How the nodes are linked:
*: z413->z207, z693->z195, z756->z225, z82->z261, z793->z370, z313->z945, z525->z457, z181->z472, z599->z62, z922->z55, z163->z446, z370->z831, z625->z181, z791->z756, z835->z922, z261->z791, z878->z583, z269->z835, z176->z834, z62->z525, z121->z889, z55->z571, z668->z530, z260->z2, z834->z625, z736->z959, z168->z218, z920->z892, z225->z413, z945->z283, z507->z380, z34->z163, z959->z419, z32->z82, z446->z174, z137->z227, z539->z920, z866->z793, z216->z736, z936->z176, z299->z408, z227->z918, z108->z57, z207->z668, z946->z269, z792->z216, z195->z936, z472->z539, z222->z313, z38->z108, z174->z507, z218->z693, z457->z126, z677->z402, z735->z260, z93->z299, z530->z93, z402->z392, z408->z946, z892->z137, z583->z32, z728->z735, z2->z222, z889->z728, z380->z297, z831->z599, z297->z121, z126->z34, z283->z792, z419->z677, z57->z866, z571->z168, z392->z38, z918->z878
$: z413->z735, z693->z38, z756->z889, z82->z380, z793->z32, z313->z195, z525->z225, z181->z831, z599->z791, z922->z959, z163->z530, z370->z82, z625->z370, z791->z121, z835->z736, z261->z297, z878->z446, z269->z216, z176->z866, z62->z756, z121->z835, z55->z419, z668->z2, z260->z168, z834->z793, z736->z181, z168->z402, z920->z525, z225->z728, z945->z936, z507->z408, z34->z668, z959->z472, z32->z507, z446->z93, z137->z126, z539->z62, z866->z583, z216->z625, z936->z57, z299->z945, z227->z34, z108->z918, z207->z260, z946->z792, z792->z834, z195->z108, z472->z599, z222->z693, z38->z227, z174->z299, z218->z392, z457->z413, z677->z920, z735->z571, z93->z313, z530->z222, z402->z892, z408->z283, z892->z457, z583->z174, z728->z55, z2->z218, z889->z922, z380->z946, z831->z261, z297->z269, z126->z207, z283->z176, z419->z539, z57->z878, z571->z677, z392->z137, z918->z163
+: z413->z137, z693->z93, z756->z920, z82->z181, z793->z216, z313->z174, z525->z402, z181->z922, z599->z419, z922->z225, z163->z57, z370->z736, z625->z835, z791->z539, z835->z756, z261->z472, z878->z176, z269->z791, z176->z946, z62->z677, z121->z62, z55->z413, z668->z918, z260->z34, z834->z269, z736->z889, z168->z668, z920->z168, z225->z892, z945->z507, z507->z370, z34->z108, z959->z728, z32->z625, z446->z866, z137->z693, z539->z571, z866->z792, z216->z121, z936->z408, z299->z32, z227->z195, z108->z945, z207->z227, z946->z261, z792->z297, z195->z299, z472->z55, z222->z446, z38->z313, z174->z793, z218->z530, z457->z392, z677->z260, z735->z126, z93->z583, z530->z878, z402->z2, z408->z82, z892->z218, z583->z834, z728->z457, z2->z163, z889->z525, z380->z831, z831->z959, z297->z599, z126->z38, z283->z380, z419->z735, z57->z283, z571->z207, z392->z222, z918->z936
%: z413->z457, z693->z222, z756->z62, z82->z370, z793->z834, z313->z93, z525->z920, z181->z736, z599->z472, z922->z889, z163->z918, z370->z625, z625->z216, z791->z599, z835->z121, z261->z831, z878->z57, z269->z297, z176->z283, z62->z539, z121->z791, z55->z728, z668->z34, z260->z207, z834->z792, z736->z835, z168->z260, z920->z677, z225->z525, z945->z299, z507->z32, z34->z227, z959->z922, z32->z793, z446->z878, z137->z392, z539->z419, z866->z176, z216->z269, z936->z945, z299->z174, z227->z38, z108->z195, z207->z126, z946->z380, z792->z946, z195->z313, z472->z959, z222->z530, z38->z693, z174->z583, z218->z2, z457->z892, z677->z571, z735->z413, z93->z446, z530->z163, z402->z168, z408->z507, z892->z402, z583->z866, z728->z225, z2->z668, z889->z756, z380->z82, z831->z181, z297->z261, z126->z137, z283->z408, z419->z55, z57->z936, z571->z735, z392->z218, z918->z108
!: z413->z419, z693->z126, z756->z736, z82->z283, z793->z299, z313->z227, z525->z922, z181->z380, z599->z269, z922->z831, z163->z218, z370->z408, z625->z507, z791->z216, z835->z370, z261->z792, z878->z222, z269->z793, z176->z446, z62->z835, z121->z625, z55->z599, z668->z402, z260->z920, z834->z174, z736->z82, z168->z525, z920->z889, z225->z959, z945->z918, z507->z936, z34->z168, z959->z261, z32->z945, z446->z693, z137->z735, z539->z121, z866->z93, z216->z32, z936->z163, z299->z108, z227->z260, z108->z668, z207->z677, z946->z866, z792->z583, z195->z34, z472->z297, z222->z137, z38->z207, z174->z195, z218->z457, z457->z55, z677->z756, z735->z539, z93->z38, z530->z392, z402->z225, z408->z57, z892->z728, z583->z313, z728->z472, z2->z892, z889->z181, z380->z176, z831->z946, z297->z834, z126->z571, z283->z878, z419->z791, z57->z530, z571->z62, z392->z413, z918->z2
@: z413->z571, z693->z227, z756->z922, z82->z946, z793->z507, z313->z108, z525->z728, z181->z261, z599->z121, z922->z472, z163->z222, z370->z380, z625->z82, z791->z835, z835->z181, z261->z269, z878->z93, z269->z625, z176->z583, z62->z889, z121->z736, z55->z539, z668->z218, z260->z402, z834->z32, z736->z831, z168->z892, z920->z225, z225->z55, z945->z57, z507->z283, z34->z2, z959->z599, z32->z408, z446->z313, z137->z207, z539->z756, z866->z174, z216->z370, z936->z878, z299->z936, z227->z668, z108->z163, z207->z168, z946->z834, z792->z793, z195->z918, z472->z791, z222->z38, z38->z34, z174->z945, z218->z137, z457->z735, z677->z525, z735->z677, z93->z195, z530->z693, z402->z457, z408->z176, z892->z413, z583->z299, z728->z419, z2->z392, z889->z959, z380->z792, z831->z297, z297->z216, z126->z260, z283->z866, z419->z62, z57->z446, z571->z920, z392->z126, z918->z530

The rows follow the links: the fewer symbols apart two nodes are, the more alike their rows tend to be.

Each row is also shifted at random along 6 hidden directions that mean nothing.

Some nodes, each with a row of numbers:
z583: [ -20,   -4,   29,  -29,  112,  -57,  127,  -92,   56,  -26,  -50,  -24,  -74,    3,  -75, -125,  161,   27,  187,  -38,   22,   -8,  -48,  -68,  198, -206,  170,  -40]
z55: [  60,  -71,  -85,   12,  172,   -5, -160,  -20,   48,  -77,    3,   71,  -62,   23,  -10,  -17, -139,   21,  147,  147,   -4,   76,  -60,   40,   78,  109,   37,   49]
z38: [-204,  -16,   91,  -45,  -79,   65,   79,  -18,   68,   46, -155,  146,    4,   41,  -67,  113,  111,  -43,   -6,  -47,    7,   32,  -71,  100,  -92,  -46,   12,  207]
z525: [ 103, -227,  -24,  102,  155,  -12,  -85,   95,   62,  -67,   38,   43,   63,   14, -102,  120, -172,   64,  144,  175,   -2,   44,   45,   86,   22,   56,   82,   16]
z227: [   2,  -24,   19,   28,  -29,   24,  165,   -7,   69,  130, -230,  176,   37,   35,  -56,   65,   43,   23,   25,   55,   19,   17, -125,  135, -136, -120,   13,   56]
z297: [  39,  -76,  -94,  -64, -110,   44,  -44,  -89,   74,  -49,  -73, -200,  -48,  158,  -44,  -22, -115,   32,  -43,   97,   12,    0,   48, -182,  -43,  -33,   21, -202]
z866: [  -5,   44,  -30,  -25,  111,  -64,  160,  -46, -106,   11,  111,  -30,  105,  -81,   54, -134,  112,   28,   12, -131,   54,  -73,   26,  -66,   64, -115,    6, -112]
z392: [ 103,   77,   51,   46, -202,  -34,  -25,   74,   86, -103,  -54,  -39, -106,   -3,   53,  244,   62,  -37, -106,   13,  -56,  150,   87,  188,  -21,  -58,  149,  143]
z299: [ -17,  -39,   27,   12,  151,   -4,  251,   16,  -14,  104,   71,  -12,  205, -107,  -18,  -29,   99,   33,   68,  -67,   55, -110,  -35,  -42,   13, -166,    5, -140]
z507: [  47,   74, -101,   52,   50,  -95,  136,   13, -125,  -15,   96, -109,   24,  -22,   78, -111,   64,   74,  -26,  -93,   -8,  -40,   73, -114,   13, -110,    5, -187]
z269: [  96,   46,   -8,  -51, -130,  -13,  -35,  -69,   84,  -13, -141, -208,  -23,   19,   35,  -76,  -58,    4,  -75,  127,   22,  -30,  -23, -144,   30,  -27,  127, -206]
z946: [ -57,   94,  115,   81, -137,  -84,   53,  124,  -98,   44,   54, -224,  155, -162,  115,   -5,   34,  -13, -170,  -52,   -5, -131,  128, -142,    3,   29,   49, -170]
z878: [   7,   -1,   78,   50,   48,   54,  161,  109,   85,  -32,   43,   -7,   36,  -88,   -4,  -29,  189,  -78,   64, -119,  -24,  -41,  -62,   34,  138, -165,   11,   15]
z34: [ 187,  -15,   95,  -34, -254,   75,   25,   18,   89,  -21,   61,  -64, -108,  138, -106,  211,   93,  -45, -113, -127,  -37,   68,  136,  163,  -74, -151,  -34,   82]
z216: [-100,  -29,  -28,  -30,  -35,  -48,  -16,  -85,  -21,   40, -241,  -45,   26,   46,  -11, -189,  -39,   46,   -4,   99,   46,  -84,  -77, -179,   -5,   23,   79, -116]
z108: [ -82,  -54,  -81,  -45,   40,  146,  190,   -8,  164,  -74,   38,  -44,   -2,   76,  -30,  214,   87,  -34,   32,  -34,   12,  102,  -14,   37,  -76, -202,  -15,    2]
z892: [ -36,  -62,   59,   -5,   21, -109,  -86,  -23, -126,    0,  -48,  177,  144,  -79,   13,   72,  -45,   25,  -21,   38,   48,   19,   57,  143,  -42,  135,  116,  182]
z408: [-217,   -8, -100,  -11,   55,  -43,   70,  -28, -160,  -68,  196, -120,  -37,   74,   -7,   -6,   84,   57,  -22, -180,   -3,   -8,  195, -183,  -21,  -35,  -64,  -44]
z792: [  28,   72,  -46,  122,   25, -116,  145,   66, -216,  153,    0,  -49,  117,  -47,   67, -175,  -28,  100,  -96,  -40,   -1, -157,   17, -137, -103,  -19,  -88, -260]
z57: [ -41, -123,   58,   -2,   43,   91,  133,   63,  -22,  -20,  206,    1,   56,   33, -105,  -36,  173,  -51,   18, -251,   -8,  -79,   84,  -17,   42, -129, -152,   13]
z735: [ 116, -190,   74,   47,   25,  -54,  -84,   55,  -95,   23,  117,   71,  148,   -6,  -92,  134, -116,   62,   14,   33,   25,  -33,  164,  123,  -54,  105,   29,   64]
z945: [ -45,  -33,   58,  -10,   83,   38,  168,  -18,   89,   54,  105,  -88,  -57,   44, -124,   55,  123,   27,  142,  -74,   -3,  -20,   38,  -54,   72, -215,   48,  -66]
z402: [  90, -207,   20,  -46,  -32,  -84, -112,  -43, -149, -108,  -19,  214,  112,   55,  -93,  -33,   -4,   31,  -19,  -75,   51,    6,  117,  171,    0,   80,   43,  200]
z370: [ -52,   -5,   46,    1, -110,  -40,   45,    0,  -40,   88,  -37, -181,  133,  -35,    3,  -27,  -44,   40, -122,   29,   47, -122,   66, -176,  -63,   11,   62, -199]
z62: [ -55,  -37,  -65, -127,   74,   95, -211, -126,   58,   -4,  168,  -47, -121,  108,  -63,  106, -187,   -1,   93,   95,   10,   70,   39,  -47,  -14,  158,  -81,   46]
z599: [  90,   -3,   86,   -9,  -76,   98, -176,   33,  139,   30,   -7, -105,  -64,    2,  -42,  -39, -110,  -92,    8,  106,  -31,  -50,  -69,  -62,   99,   99,  -43,  -53]
z260: [ -27,  -85,   30,    0,  -68,  -97,  -94,   -3,  -15, -160, -143,  147,   19,  -10,   -8,   76,   40,   -2,  -10,   20,   13,  103,   74,  171,   37,   61,  197,  244]
z176: [  91,   -4,  -78,  -81,   23,  -40,   78,  -81, -209,  -53,  285,  -61,   19,   69,  -13, -177,  128,   36,  -60, -295,   23,  -73,  174,  -87,   43,  -96, -147, -116]
z174: [-198,  -62,  -16,    0,  200,  -26,  198,  -64,  -45,   77,   -9,   76,   62,    9,  -83, -104,  114,   61,  152,  -62,   40,  -57,  -49,  -94,   28, -129,   14,  -43]

The symbols that take the first to the second take the third to the fourth, perhaps in another order. What is the fourth?
Answer with the node's name.
A [  68,  -65,  -32, -124,  -87,  131,  136,  -66,   64,  -39,   79,   28,   62,   77,  -57,  118,   99,  -44,  -74, -154,   39,   41,   26,  104, -107, -150, -123,   17]
B [ -22,  131,   68,  -57, -113,   32,   61,  -86,   90,   88, -145,   99, -174,   75,  -41,   66,  120,  -29,   11,  -36,  -26,   83,  -90,  123,  -38, -109,    8,  166]
C [ -47,   18,  -81,  102,   97, -116,  139,   53, -116,  -17,  -42,  -42,   31,  -27,   39, -146,   50,   82,   21,  -23,   -5,  -50,   23, -134,   32,  -97,   49, -151]
D z283

A [ 159,  144,   -7,   51, -165,  -51,   17,   66,  -57,  -23,    6,   41,  -10,  -66,  135,  141,   24,  -22, -185,  -51,  -33,   92,   61,  200, -123,    6,  -23,   86]
B [ 204,  106,   40,  -15, -131,   25,  127,   -8,  -18,  131,  -46,  109,   27,   -3,   29,   38,   65,  -18, -115,  -81,    3,   -1,  -59,  195, -139, -111, -104,    6]
C [  15,   49,  -55,  -13, -118,   90, -148,   20,   19,  -42,   41, -149,  -76,   54,   55,  -49, -126,  -59, -116,   26,  -33,  -11,   -4, -141,  -31,  118, -155, -108]
D z472

A [-203,   50,   53,   -3,  -98,  -69,  -18,  -42, -111,  107,  -59,  -98,  -45,   44,  -24, -106,    8,   45,  -57,  -21,   -3, -105,   64, -206,  -40,   51,  -12,  -63]
B [  26,   73,   16,  -30, -173,   25, -175,   40,   46, -148,  -90, -136,    5,  -85,  135, -163,   -9, -122, -162,    5,  -16,  -43,  -52, -111,  121,  142,   10,  -39]
C [  73,   19,   92,  -58,   22,   65, -163,    6,   44,   56,   20,    0,  128, -148,   58,  -96, -113,  -97,  -23,   88,   25,  -88, -121,    3,   74,  201,  -58,  -26]
D z728

A [  73,   29,   72,   41, -129,  -95,    1,    6,  -79,   56,  -47, -139,  -42,   25,  -40, -175,   33,   40,  -60,  -47,  -12, -112,   71, -136,   56,  -46,   49, -148]
B [  78,  -65,  -61,   40,  -19,   93, -107,   34,   62,    3,  -85,  -44,  -64,  106,  -36, -137, -140,  -17,  -12,  103,  -22,  -41,  -91, -117,  -14,   64, -117, -123]
C [ -55,  -69,   23,  -84,  -79,   98,  114,  -49,   28,   29,  -60,  140,   54,   81,  -89,   73,  108,  -43,  -34,  -99,   38,   20,  -26,  109, -121,  -92,  -90,  112]
D z57

A [ -47,  -62, -127,  -89,  -87,   42, -158, -137,  -12,  -88,  -98,  -56, -208,  241,  -79, -190,  -68,   15,  -16,    1,  -14,    8,    3, -200,    2,   49,  -91,  -48]
B [ -76,  -73,  -97,  -53,  -45,  -17,   -7, -166, -132,  113,  -95,   -6,  -95,  239, -132, -209,  -80,  122,    5,   -4,   35,  -88,   39, -214, -119,  -11, -107, -151]
C [  85,   29,  -32,   -8, -128,   54, -129,   36,   70,  -91,  -65, -154,  -40,   -5,   74, -103,  -66,  -66, -112,   64,  -27,  -15,  -41, -108,   48,   87,  -40, -112]
D z269

A [ 127,  -24,  -88,  -60,  145,   60,  -96,  -50,  -10,   47,  110,   33,  142,  -89,   68,  -23, -198,   -9,    7,  115,   63,  -24,  -79,   12,  -51,  167, -108,  -96]
B [   7,    6,  -77,   42,  107,    5, -135,   48,  -49,   20,  241,  -16,  -15,  -15,   52,  185, -188,   32,   13,   91,  -30,   73,  107,   35,  -84,  167,  -77,    5]
C [ 242,  -46,   18,  103,  103,  -82,  -71,   62,    0,   61,   22,   68,   -1,  -36,  -28,   55, -153,   77,  101,  169,  -14,   26,    3,  148,   17,   39,   87,  -21]
D z892

A [  37,   93,  -62,  -48,  -93,  -77,  -59,  -68,  -64,  -47,   52,   23, -102,   45,   44,  218,  -41,   59,  -69,   16,    1,  151,  144,  139, -124,   36,   76,  122]
B [ -57,   -8,   68,  -32, -127,   52,   70,    5,  -29,   65,  -65,  151,   29,   48,  -50,   64,   98,  -33,  -88, -120,   -4,   -4,  -13,  121, -134,  -21, -106,  165]
C [ 159,   40,   36,   62,   58,  -92, -107,   22,  -77,  116,   68,   90,  -41,  -28,    0,   67, -133,   65,   59,   94,  -15,   29,   45,  132,  -36,   95,   36,   39]
D z126

A [ 171,    3,   66,    2,  -12, -140,  -64,  -48,   -1,   -2, -115,  104,    7,  -56,    5,   65,  -36,   46,   49,  125,   30,   65,    8,  189,   59,    4,  239,  106]
B [  58,   60, -110,   47,  -19,   57,  -69,   15,   27,   42,  -92,  -52,  -41,   28,   77, -131, -157,    5,  -49,  131,  -23,  -30, -131, -122,  -73,   84, -123, -171]
C [  69,  -85,   11,  -14,   31,  -81, -128,  -92,  -96,   86,   47,  120, -115,  146, -146,   82, -104,  103,  108,   60,    6,   44,  114,  105,  -51,   52,   49,  111]
D z831

A [  26,  -37,  -43,  -93,   81,   77, -168,  -87,   92,  -19,  125,  -63,  -52,   23,  -15,   86, -172,  -21,   78,  130,   18,   53,    3,  -24,   15,  131,  -27,    5]
B [ 132,  -96,  -33,   74,  132,  -43, -136,   54,  -16,  -21,   47,  110,  -41,   25,  -46,    9, -139,   55,  120,  111,  -25,   41,    7,   92,   44,   90,   12,   41]
C [  83,   70,  -41,   49,  -84,  -70,  -16,   14,  -27,  -62, -115,  114,  -89,   31,   61,   86,   23,   21,  -64,   12,  -32,  125,   18,  174,  -58,  -26,   76,  132]
D z227

A [-307,  135,   30,   33,   87,   64,  140,   82,   19,    4,   62,   68,  -11, -104,   63,   10,  182,  -79,   19, -140,  -35,    7,  -86,  -24,   35,  -15, -110,  129]
B [-160,  -87,  -77,  -67,  -59,   -5,  -45, -145,  -65,   47, -107,  -54,  -79,  224, -130, -136,  -68,   84,   -4,   19,   29,  -57,   49, -227,  -99,   33,  -56, -102]
C [ -54,   36,   -6,   97,  -80,  -17,   82,   79,   76,   17, -151,   66,  -44,   27,   18,  245,   10,   30,  -24,   89,  -33,  116,    1,  142, -149,  -57,  103,  100]
D z583

A [ 164,  123,  -81,   76,  145,  -69, -121,    9, -109,   91,  118,  110,  -99,  -43,   73,  -13, -171,   64,   61,   98,  -31,   57,  -30,   83,  -43,  124,  -91,  -11]
B [ -75, -134,  -51,  -25,  -91,   56,  -80,   21,   16, -128, -113, -102,  146,   11,   17, -108,  -63,  -47, -120,   29,   36,  -71,    6, -169,   -6,  117,  -14,  -81]
C [  41,  -41,  -12,    3,  101,   56,  181,  -43,   24,   86,  118,   -9, -109,  131, -141,  -43,  102,   56,  158, -111,  -19,  -32,   -3,  -39,   28, -239,  -77,  -87]
D z392

A [  13,   23,   59,   10, -144,  -41,   19,   18,  -76,   94,   85, -231,    3,   46,  -36,  -26,  -13,   55,  -98,  -58,  -17, -108,  161, -160,  -28,  -40,    5, -183]
B [  50,    0,   41,   19,  -54,   68, -177,   76,   50,  -26,  -85,  -17,  -27,  -23,   19, -183,  -75,  -89,  -66,   47,  -40,  -79, -121,  -77,   83,  156, -115,  -15]
C [ 228,  -75,   65,   14, -205,   34,   32,   58,   31,  -24,  -34,   54,  -35,  102,  -90,   84,   84,  -26, -100, -112,  -26,   32,   63,  193,  -51, -126,  -28,   86]
D z93

A [ -13,  -93,  -63,   -5,  -48,  -69,  -84,  -42, -103, -114,  -86,  195,  -56,  113,  -43,   27,   17,   44,  -23,  -48,    2,  108,   84,  137,  -54,   53,   29,  218]
B [ 209,  -25,  -62,  -45,  -70,  -68,  -52,  -95,  -63,  -43,   40,   45,  -61,  102,  -31,  142,  -56,   83,  -21,   23,   20,  115,  134,  164,  -99,  -26,   79,   56]
C [ 303, -169,  -98,  -34,  120,   59, -128,  -12,  -20,  -91,  160,   40,  102,   17,  -32,  -54, -170,    9,   35,   52,   30,   -8,   20,   57,   31,   87,  -90,  -82]
D z62

A [  62,   33,   27,  -53,   85,  -47,  111, -101,  -44,   18,   52,   24,  -81,   26,  -65, -203,  165,   27,  129, -152,   21,  -54,  -30,  -38,  168, -184,   29,  -48]
B [-312,  154,   42,  -75,   90,  -45,   77,  -94,  -74,   40,   89,  -19,  -72,  -66,   37,  -62,  167,   -6,   74, -144,   13,  -21,   10, -129,   95,  -19,   28,   86]
C [-125, -121,  -76,   -8,   65,  136,  156,   72,   15, -107,  112,   56,   88,   47,  -39,   37,  140,  -56,  -11, -190,   -7,   13,   13,   17,  -38,  -99, -187,   62]
D z93

A [  54,   18,   77,   22,   62,   29,  220,   59,   35,   70,  127,  -63,  104,  -99,   -1,   -3,  134,  -28,   33, -120,   10,  -79,  -15,    7,   58, -174,  -28, -108]
B [ -48,   22,  161,   47,  -20,   81,  173,  206,   79,  -72,  177, -117,  240, -256,   94,  107,  202, -153, -102, -183,  -10,  -79,   25,   34,  107,  -85,   -8,    8]
C [  16,  -61,  -78,  -34,  185,   20, -151,  -54,   15,  -28,  -16,  116,   36,  -41,    9,  -71, -148,    7,  119,  154,   33,   28, -122,   11,   51,  159,  -11,   39]
D z756

A [ 246,  -95,   38,  -22,  -15,   96, -143,   -2,  102,   69,  -17,  -42,  -23,   61,  -97, -129, -145,  -24,   49,  107,    0,  -72,  -95,  -23,   64,   46,  -89, -133]
B [-241,   83,  -15,   28,    9,   82, -127,   37,   34,  100,  -56,  -42,  -40,  -34,   64,   -8, -152,  -47,  -39,  120,  -33,  -24, -116, -162,  -93,  228, -143,  -20]
C [ -54,    8,   61,  -83,  -85,   97,  137,   -8,   90,    0,  -63,   56,  115,  -64,   23,  136,  125,  -84,  -72,  -65,   42,   29,  -65,  125,  -67,  -88,   -3,   99]
D z227

A [   6,  -47,    4,  -57, -145,    5,  -96,  -13,  -28, -106,  -90, -109,  122,  -31,   49, -170,  -22,  -57, -163,  -14,   28,  -91,    2, -139,   43,  107,  -21,  -85]
B [ -28, -118,   76,  -69,   -5,  134, -210,  -24,  102,   29,   29,  -57,  -49,   76, -124,  -14, -132,  -60,   64,   84,   -6,  -48,  -21,  -81,   60,  153,  -60,   25]
C [ 237,   98, -100,   30,  -55,  -96,    7,  -45,  -40,  -18,  -88,  108, -120,   62,   53,   68,  -20,   85,  -36,   53,  -17,  143,    4,  194, -100,  -78,   64,   26]
D z222

A [ -72,    2, -102,   30,   16,   37,  -76,   24,   -7,  -21, -194,   28,   15,   -3,   74, -206,  -97,  -24,  -56,  110,    0,  -44, -160, -154,  -38,  135,  -98,  -88]
B [-167, -108,   17,   90,   33,  -86,   93,   28,  -98,  108, -197,    9,  100,   37,  -85, -174,  -13,   95,   31,   69,   23, -148,  -22, -182,  -36,  -25,   59, -134]
C [-228,   36,  -64,  117,   63,  -98,  112,   33, -134,   91,  -25,  -60,  -17,   30,   21,  -73,    1,  108,    5,   -8,  -25,  -70,   51, -204,  -91,  -12,   -8, -140]
D z174

A [-302,  -49,  -28,   83,  225,   83,  297,   53,  141,  139,  -26,  -12,   36,   14,  -91,  177,   48,   61,  210,   90,   -2,    8,  -88,  -88,  -96, -201,   34,  -78]
B [-138,    5,   68,  114,  -13, -128,   51,   85,  -33,    7, -182,  -70,  -23,  -11,  -17, -160,   79,   49,   43,   39,  -34,  -84,   -2, -165,  124,  -47,  159,  -53]
C [-176,  -73,  -84,   45,  149,  102,  222,   51,   83,   -2,   13,   68,   23,   40,  -40,   51,   98,   -2,   94,  -57,   -7,   27,  -77,  -17,  -56, -165,  -91,   -2]
D z32

